Below are the code and all the weights of a small trained network. Each question names an input and a class and asks about switching units off, where a switched-off unit gives its printed mean instead of its output.

import numpy as np


def w(rows, s, z=0):
    codes = np.array(rows[::2]) - 128.0
    scale = np.full(codes.shape[1], s)
    scale[-1] = z or s
    return codes * scale


def f(y):
    return np.maximum(y, 0)


def log_softmax(a):
    a = a - a.max(-1, keepdims=True)
    return a - np.log(np.exp(a).sum(-1, keepdims=True))


def net(x, mask):
    res = np.array(x, float).reshape(1, 6) / 4 @ E
    y = f(res @ A[0][:, :-1].T + A[0][:, -1])
    res = res + np.where(mask, y, B[0][:, -1]) @ B[0][:, :-1]
    return log_softmax(res[-1] @ U[:, :-1].T + U[:, -1])


A, B = {}, {}
E = w([
[47,130,131,93,134],'x0',
[145,92,253,127,101],'x1',
[103,90,179,173,12],'x2',
[91,215,211,76,154],'x3',
[74,2,120,95,159],'x4',
[182,119,129,17,91],'x5',
],0.0069)
A[0] = w([
[107,2,90,136,161,135],'N0',
[84,160,178,69,44,171],'N1',
[210,119,115,166,36,131],'N2',
[113,160,133,195,186,142],'N3',
[153,100,79,113,109,150],'N4',
[125,9,90,56,153,145],'N5',
[175,104,94,241,70,230],'N6',
[93,190,89,105,231,197],'N7',
[27,89,146,145,98,106],'N8',
[172,174,169,183,31,201],'N9',
[227,115,98,147,150,143],'N10',
[180,120,229,57,109,146],'N11',
[149,130,98,137,56,116],'N12',
[18,99,63,149,220,251],'N13',
[112,65,40,104,165,87],'N14',
[69,193,94,108,214,193],'N15',
],0.0077,0.003)
B[0] = w([
[6,59,202,154,35,235],'N0',
[2,127,183,16,145,215],'N1',
[138,145,76,176,74,208],'N2',
[163,161,117,216,175,181],'N3',
[157,120,131,146,65,178],'N4',
[76,124,207,163,105,238],'N5',
[159,157,55,154,64,254],'N6',
[229,175,108,130,186,224],'N7',
[83,78,152,127,191,201],'N8',
[89,47,112,182,35,222],'N9',
[188,152,149,50,99,188],'N10',
[92,82,223,90,236,219],'N11',
[207,129,21,116,106,172],'N12',
[183,52,188,221,161,253],'N13',
[142,114,184,173,68,200],'N14',
[195,175,120,134,187,217],'N15',
],0.0063,0.0064)
U = w([
[135,135,2,174,44,255],'0',
[226,163,79,191,226,23],'1',
[67,131,187,70,185,87],'2',
[130,69,146,246,81,160],'3',
],0.01,0.00097)

Each question gives the input, the list of numbers given to net, and the class t.
The units are the neurons (one row each of A and B). Each row of codes is followed by its name. A weight is (code - 128) times the scale printed after its matrix; where a second scale follows, it is the last column's (A, B and U).
mask holds one flag per neuron, in row order. A switched-off neuron (its flag False) gives its mean, the last column of its row in B, instead of its output. The means were averaged over made-up inputs and are rounded, as every weight is.
A unit's drop is (log p(t) with every unit on - log p(t) with that unit switched off) / (log p(t) with every unit on - log p(t) with every unit switched off).
The circuit of an input: a set's keep is (log p(t) with only the set's units on - log p(t) with every unit switched off) / (log p(t) with every unit on - log p(t) with every unit switched off). Starting from the 12 units with the biggest drops (on a tie, the unit counted first), units are removed one at a time, each time the one whose removal leaves the highest keep (on an exact tie, the one counted first), for as long as the keep stays at least 0.8.
units of the circuit, in order: the units of the circuit, biggest drop first
unit that matters most: the unit with the biggest drop
k most important neurons: the k neurons with the biggest drops, biggest first
drop when u is switched off: that unit's drop, to one decimal
input [6,7,-8,6,-1,-1], class 1: unit that matters most => N7
input [7,-8,-2,3,-8,8], class 1: 3 most important neurons => [N7 N15 N0]
input [8,-5,-5,4,7,0], class 1: units of the circuit, in order => [N7 N15]
input [-7,5,2,0,8,6], class 2: units of the circuit, in order => [N11 N13]
input [5,-4,-6,-1,1,6], class 1: units of the circuit, in order => [N7 N15]
input [-7,-2,6,-2,3,7], class 0: units of the circuit, in order => [N13 N12]
input [-3,-7,1,2,2,4], class 1: units of the circuit, in order => [N0 N9]
input [-4,-2,-7,-2,7,5], class 3: units of the circuit, in order => [N0 N14]
input [7,-2,-7,-2,8,5], class 3: units of the circuit, in order => [N13 N14]
input [-8,3,-4,8,7,-4], class 1: 2 most important neurons => [N1 N0]
input [2,-1,6,-5,2,4], class 0: 4 most important neurons => [N13 N12 N11 N6]
input [-4,5,5,1,-2,8], class 2: 2 most important neurons => [N11 N1]
input [8,-8,6,7,3,-8], class 1: drop when N0 is switched off => 0.2
input [-2,-1,5,3,7,0], class 2: unit that matters most => N9
input [6,7,4,-6,6,4], class 2: drop when N0 is switched off => -0.1
input [8,-8,-7,1,7,6], class 3: drop when N13 is switched off => 0.4
